Sono: [-8 -3 -8 -6 11 33 33 35]
Nabus: [-16  33 -15 -15  -7  55  55  15]
kos: [-16  33 -15 -15  -7  55  55  54]
vov: [  5   9   4   4 -22 -26 -28 -28]
mido: [-8  3 -4 -7 10 54 55 38]
kimin: [  7  12  -2   0 -18 -26 -23 -24]
pup: [  8  13  -2  -3 -25 -28 -28 -25]
faf: [-3 -3 -4 -6 16 33 31 29]
butif: [ -2 -13   1  -1  30  22  20  24]
tail: [-4 -7]
[10 54 55 38]
find: [ -2  -3 -25 -28 -28]
pup
tail: [-4 -6]
[16 33 31 29]
tail: [ -3 -25 -28]
[-28 -25]
tail: [-13   1]
[-1 30 22 20 24]
find: [ -2  -3 -25]
pup

kuvo: [ 54 -23 -21  26  14  -4 -25  22  19   3 -10]
neda: [ 59 -23 -13  28  17 -10 -20  28  16  -3  -9]
nepod: [ 60 -18 -20  28  12 -11 -22  28  17  -8  -8]
kor: [ 51 -28  -7  31  17  -4 -29  23  18   8 -11]
refe: [ 51 -28  -7  31  17  -9 -27  30  17   0  -8]
Zona: [ 42 -31 -21  28 -22  -8  12  17 -11  28  -9]
faku: [ 57 -20 -13  32  15  -7 -27  22  19   0 -10]
vulum: [ 50 -28 -16  25  11  -9 -22  35  15   0  -7]
Serel: [ 60 -18 -20  28  12 -11 -22  28  17  -8  -7]
rez: [ 14  -4 -21  28 -23 -10 -27  23  18   8 -11]
find: [ 14  -4 -25  22]
kuvo
tail: [ 17 -10 -20  28]
[16 -3 -9]
chg kor: [ 51 -27  -7  31  17  -4 -29  23  18   8 -11]
1, [-28]
tail: [-21  28 -22]
[ -8  12  17 -11  28  -9]
find: [ 60 -18 -20  28  12 -11 -22  28  17  -8  -8]
nepod
chg refe: [ 50 -28  -7  31  17  -9 -27  30  17   0  -8]
0, [51]

pamo: [  3   3 -27 -25 -26   4 -26]
genu: [  2  18 -37 -32 -34  32 -47]
vabik: [  6 -16 -40 -35 -37  41 -58]
kopok: [ 15 -44   2 -36 -37  41 -38]
sose: [  6 -17 -14 -15 -14 -16   2]
gone kopok: [ 15 -38  41 -44   2 -36]
[-37]
tail: [  3 -27 -25 -26]
[  4 -26]
tail: [  6 -17]
[-14 -15 -14 -16   2]
gone kopok: [ 15  41 -38 -44 -36   2]
[-37]
find: [-37  41 -58]
vabik
chg vabik: [  6 -16 -40 -36 -37  41 -58]
3, [-35]

dov: [57 36  4 35 36]
pige: [-26  -4 -35  14 -25]
bomel: [-11  -8   1   0 -22]
gone bomel: [-22   1 -11  -8]
[0]
chg pige: [-25  -4 -35  14 -25]
0, [-26]
chg dov: [57 37  4 35 36]
1, [36]

Nagef: [  0  -1  -3   2   0   1   0  43  44  44 -31  41  42  38 -42 -14  44 -42
  51  42   0 -53  43 -43 -43 -43 -44  43  43  43  44]
toloz: [  0   1  -5  13  33 -42 -43  44  44  43 -43  43  43  45 -44  45  42 -43
  34  44  43 -50  43 -44 -43 -43 -43  44  43  43  43]
dek: [  0  -1  -3   2   0   1   0   1   2  14 -31  41  42  38 -42  41  44 -42
  51  42  42 -53  43 -43 -43 -43 -44  43  43  43  44]
find: [44 44 43]
toloz
tail: [ 42 -43]
[ 34  44  43 -50  43 -44 -43 -43 -43  44  43  43  43]

pasaz: [  1 -16 -10 -12   6]
vanel: [ 8  1  7 -9  6]
fuzez: [ 14 -16 -15  27  28]
fanas: [ 0  0  2 -3  2]
sula: [-32   6  14 -10  17]
fose: [ 16 -17  12  49 -21]
nud: [-2  2  1 -3  4]
kat: [  9  -9   6 -17   1]
Teg: [-4  3 -1 -6 -3]
menaf: [ 3  0 -6 -3 15]
vofor: [ 26  -3 -11   2  -7]
kevun: [-1  6  2 -6 -8]
find: [ 3 -1 -6 -3]
Teg
chg fuzez: [ 14 -17 -15  27  28]
1, [-16]
find: [ 7 -9  6]
vanel
chg sula: [-32   6  14 -10  18]
4, [17]
find: [  6 -17   1]
kat

Kegi: [ 37 -12  37  37  -6  37 -33  39 -24  16  37  38  36  17  -9  34   4  34
   6  34  40  37  38  39 -33]
sev: [-4 25 10  2 25 -5  8 -4 16 21  0 -4 -3 27 23 -1 29 -5 38 -2 -6 -6 -3 -4
  8]
velu: [-2 24 13  3 28 -3  6 -3 10 22  4 -3 -1 29 21 -1 30 -2 35  2 -2 -4  2 -1
  5]
Mil: [-17 -23 -30 -18 -28 -16   3 -16  -5 -14 -20 -16 -14   3 -17 -18 -15 -16
 -31 -20 -17 -14 -18 -15   2]
miz: [ -4 -26 -24  -9 -31  -6  -7  -5  -5  -9 -11  -3  -6 -21 -26  -9 -25  -5
 -33 -10  -4  -7 -11  -6  -8]
Dopud: [-17 -23 -30 -18 -28 -16   3 -16  -5 -14 -20 -16 -14 -25 -17 -18 -27 -16
 -30 -20 -17 -14 -18 -15   2]
reta: [-48  -3 -40 -46  -6 -44  27 -48  19 -16 -42 -45 -46 -18  -1 -45  -9 -45
 -14 -39 -46 -45 -45 -45  29]
tail: [-31 -20 -17]
[-14 -18 -15   2]
gone reta: [-39  -9 -40 -48 -46 -45  -1 -44 -45 -46  -3 -45  19 -16 -42 -45 -46 -45
  -6 -48  27 -18 -45 -14]
[29]
gone sev: [-5 -5  8 29 -4 -4 38 -2 -6  2 27  0 25  8 -4 10 -1 21 -6 -3 -4 -3 23 25]
[16]
chg sev: [-4 25 10  2 25 -5  8 -4 16 21  0 -4 -3 27 23 -1 29 -5 38 -2 -7 -6 -3 -4
  8]
20, [-6]

